Here is a tiny trained network, its code and every weight. The questions are about switching its units off for an input and a class, where a switched-off unit gives its printed mean instead of its output.

import numpy as np


def w(rows, s, z=0):
    codes = np.array(rows[::2]) - 128.0
    scale = np.full(codes.shape[1], s)
    scale[-1] = z or s
    return codes * scale


def f(y):
    return np.maximum(y, 0)


def log_softmax(a):
    a = a - a.max(-1, keepdims=True)
    return a - np.log(np.exp(a).sum(-1, keepdims=True))


def net(x, mask):
    res = np.array(x, float).reshape(1, 3) / 4 @ E
    y = f(res @ A[0][:, :-1].T + A[0][:, -1])
    res = res + np.where(mask, y, B[0][:, -1]) @ B[0][:, :-1]
    return log_softmax(res[-1] @ U[:, :-1].T + U[:, -1])


A, B = {}, {}
E = w([
[255,107,60],'x0',
[154,201,201],'x1',
[235,135,223],'x2',
],0.0091)
A[0] = w([
[240,2,117,138],'neuron 0',
[236,89,93,253],'neuron 1',
[164,96,185,61],'neuron 2',
[52,75,225,192],'neuron 3',
[49,67,73,170],'neuron 4',
[102,60,24,232],'neuron 5',
[152,208,221,227],'neuron 6',
],0.0099,0.0046)
B[0] = w([
[185,71,125,234],'neuron 0',
[211,130,240,254],'neuron 1',
[139,157,165,158],'neuron 2',
[14,81,92,213],'neuron 3',
[207,22,104,225],'neuron 4',
[194,3,147,246],'neuron 5',
[56,243,137,233],'neuron 6',
],0.0068,0.0098)
U = w([
[194,163,148,171],'0',
[44,188,108,191],'1',
[88,117,125,5],'2',
[145,10,52,212],'3',
],0.011,0.003)

Each question gives the input, the list of numbers given to net, and the class t.
The units are the neurons (one row each of A and B). Each row of codes is followed by its name. A weight is (code - 128) times the scale printed after its matrix; where a second scale follows, it is the last column's (A, B and U).
mask holds one flag per neuron, in row order. A switched-off neuron (its flag False) gives its mean, the last column of its row in B, instead of its output. The means were averaged over made-up inputs and are rounded, as every weight is.
A unit's drop is (log p(t) with every unit on - log p(t) with that unit switched off) / (log p(t) with every unit on - log p(t) with every unit switched off).
The circuit of an input: a set's keep is (log p(t) with only the set's units on - log p(t) with every unit switched off) / (log p(t) with every unit on - log p(t) with every unit switched off). Starting from all 7 units, units are removed one at a time, each time the one whose removal leaves the highest keep (on an exact tie, the one counted first), for as long as the keep stays at least 0.8.
circuit, biggest first: the units of the circuit, biggest drop first
most important unit: the unit with the biggest drop
k most important neurons: the k neurons with the biggest drops, biggest first
drop when u is switched off: that unit's drop, to one decimal
input [8,-7,7], class 0: most important unit => neuron 1
input [-3,1,-2], class 1: circuit, biggest first => neuron 5; neuron 0
input [-3,-4,4], class 2: circuit, biggest first => neuron 5; neuron 4
input [0,7,3], class 1: circuit, biggest first => neuron 6; neuron 5; neuron 4
input [1,-1,2], class 0: circuit, biggest first => neuron 3; neuron 4
input [-8,-1,-3], class 3: 2 most important neurons => neuron 4; neuron 6
input [3,-3,3], class 0: circuit, biggest first => neuron 1; neuron 3
input [-1,-1,2], class 1: circuit, biggest first => neuron 5; neuron 4
input [-6,0,-1], class 1: 4 most important neurons => neuron 5; neuron 0; neuron 1; neuron 3
input [-3,7,2], class 1: drop when neuron 3 is switched off => 0.0
input [7,0,2], class 0: drop when neuron 3 is switched off => 0.1
input [-2,-4,6], class 2: drop when neuron 5 is switched off => 0.3
